Below is a small trained network, with its code and all its weights. Each question gives an input and a target symbol and asks what happens when units are switched off, that is, made to give their printed mean instead of their output.

import numpy as np


def w(rows, s, z=0):
    codes = np.array(rows[::2]) - 128.0
    scale = np.full(codes.shape[1], s)
    scale[-1] = z or s
    return codes * scale


def f(y):
    return np.maximum(y, 0)


def softmax(a):
    e = np.exp(a - a.max(-1, keepdims=True))
    return e / e.sum(-1, keepdims=True)


def log_softmax(a):
    a = a - a.max(-1, keepdims=True)
    return a - np.log(np.exp(a).sum(-1, keepdims=True))


def net(x, mask):
    ids = ['δεθξψω'.index(c) for c in x.split()]
    T = len(ids)
    res = E[ids] + P[:T]
    u = 0
    for l in range(2):
        q, k, v = (res @ M[l].T for M in (Q, K, V))
        z = softmax(np.where(np.tri(T) > 0, q @ k.T / 2**0.5, -1e9)) @ v
        res = res + np.where(mask[u], z, O[l][:, -1]) @ O[l][:, :-1]
        u += 1
        y = f(res @ A[l][:, :-1].T + A[l][:, -1])
        res = res + np.where(mask[u : u + 4], y, B[l][:, -1]) @ B[l][:, :-1]
        u += 4
    return log_softmax(res[-1] @ U[:, :-1].T + U[:, -1])


Q, K, V, O, A, B = {}, {}, {}, {}, {}, {}
E = w([
[92,228,73,208,110],'δ',
[54,25,230,140,146],'ε',
[190,15,101,206,179],'θ',
[84,174,26,114,255],'ξ',
[161,129,75,41,140],'ψ',
[36,6,152,50,95],'ω',
],0.014)
P = w([
[176,144,63,157,1],'0',
[144,106,100,131,24],'1',
[144,81,115,108,65],'2',
[114,66,137,91,80],'3',
[76,48,165,77,79],'4',
[60,25,192,62,94],'5',
[48,17,210,64,106],'6',
],0.0069)
Q[0] = w([
[115,239,176,115,159],'L0H0',
[188,173,253,155,178],'L0H0',
],0.021)
K[0] = w([
[207,253,153,94,37],'L0H0',
[240,135,126,217,36],'L0H0',
],0.016)
V[0] = w([
[219,104,151,150,30],'L0H0',
[156,59,100,87,254],'L0H0',
],0.0083)
O[0] = w([
[243,234,179,122,222,119],'L0H0',
[2,170,213,185,8,254],'L0H0',
],0.0042)
A[0] = w([
[149,204,169,9,136,92],'L0N0',
[123,208,104,168,153,9],'L0N1',
[162,200,122,79,112,50],'L0N2',
[108,135,166,75,78,158],'L0N3',
],0.015,0.0016)
B[0] = w([
[86,192,114,208,247,149],'L0N0',
[87,49,160,142,175,148],'L0N1',
[111,110,163,111,82,145],'L0N2',
[140,156,96,93,188,255],'L0N3',
],0.015,0.0092)
Q[1] = w([
[250,92,92,202,152],'L1H0',
[161,118,182,128,71],'L1H0',
],0.023)
K[1] = w([
[249,71,148,204,85],'L1H0',
[108,121,20,193,117],'L1H0',
],0.018)
V[1] = w([
[151,221,48,111,133],'L1H0',
[33,122,120,252,118],'L1H0',
],0.011)
O[1] = w([
[62,94,131,82,118,60],'L1H0',
[87,252,91,130,62,2],'L1H0',
],0.013,0.0061)
A[1] = w([
[62,73,185,82,53,85],'L1N0',
[253,184,53,73,97,2],'L1N1',
[153,107,164,166,62,189],'L1N2',
[105,47,187,133,90,92],'L1N3',
],0.015,0.0047)
B[1] = w([
[133,140,135,204,68,199],'L1N0',
[110,152,4,177,98,146],'L1N1',
[178,119,204,66,118,161],'L1N2',
[120,128,87,86,139,250],'L1N3',
],0.022,0.017)
U = w([
[205,125,78,155,131,35],'δ',
[137,82,254,92,98,254],'ε',
[114,63,205,209,198,196],'θ',
[54,155,163,67,128,171],'ξ',
[85,52,181,172,103,74],'ψ',
[85,2,119,98,101,96],'ω',
],0.0047,0.0035)

Each question gives the input, a string of symbols that net reads in full, and the target symbol t.
The units are the heads (2 rows each of Q, K, V and O) and the neurons (one row each of A and B). Each row of codes is followed by its name. A weight is (code - 128) times the scale printed after its matrix; where a second scale follows, it is the last column's (O, A, B and U).
mask holds one flag per unit, layer by layer, with each layer's heads first. A switched-off unit (its flag False) gives its mean, the last column of its rows in O or B, instead of its output. The means were averaged over made-up inputs and are rounded, as every weight is.
A unit's drop is (log p(t) with every unit on - log p(t) with that unit switched off) / (log p(t) with every unit on - log p(t) with every unit switched off).
The circuit of an input: a set's keep is (log p(t) with only the set's units on - log p(t) with every unit switched off) / (log p(t) with every unit on - log p(t) with every unit switched off). Starting from all 10 units, units are removed one at a time, each time the one whose removal leaves the highest keep (on an exact tie, the one counted first), for as long as the keep stays at least 0.8.
circuit, biggest first: the units of the circuit, biggest drop first
k most important neurons: the k neurons with the biggest drops, biggest first
k most important neurons of layer l: the k neurons of layer l with the biggest drops, biggest first
drop when u is switched off: that unit's drop, to one decimal
input ω ξ ξ ω ω δ, target ω: circuit, biggest first : [L0N3, L1H0, L1N3, L0N1]
input ψ δ ψ ψ δ, target ψ: circuit, biggest first : [L0N0, L1N0, L1H0, L0N1]
input ξ δ δ, target ξ: 3 most important neurons : [L0N1, L0N3, L1N0]
input δ ε θ ξ, target ξ: circuit, biggest first : [L1H0, L0H0]
input δ ξ ω θ θ ξ, target ξ: circuit, biggest first : [L0H0, L1H0]
input ξ ε ε θ ψ, target δ: circuit, biggest first : [L0N0, L1H0]
input ε θ ε δ, target θ: 2 most important neurons : [L0N1, L1N3]
input ω ω θ ψ, target θ: circuit, biggest first : [L0N0, L1N3]
input ω ω δ ξ ψ ξ, target ψ: circuit, biggest first : [L1N0, L0N3, L0H0, L1H0]
input ε ξ ε, target ξ: 2 most important neurons : [L0N3, L0N1]
input ω ψ ω ε ψ, target δ: circuit, biggest first : [L1H0, L1N1]
input ε ψ ε, target ψ: circuit, biggest first : [L1N0, L0N0, L1H0]
input θ ω ψ ψ ξ, target ψ: 4 most important neurons : [L0N0, L1N0, L0N2, L1N3]
input ξ ξ δ, target ξ: most important neuron : [L0N3]
input ω θ θ ψ ε ω δ, target ω: 2 most important neurons of layer 1 : [L1N3, L1N0]
input θ ω ξ, target ω: 3 most important neurons of layer 0 : [L0N3, L0N0, L0N1]
input ω θ θ ψ δ ε, target ψ: drop when L0N0 is switched off : 1.3
input ψ ψ ψ, target ξ: drop when L1H0 is switched off : 1.0
input θ ψ ξ δ, target ψ: drop when L0N1 is switched off : 0.1
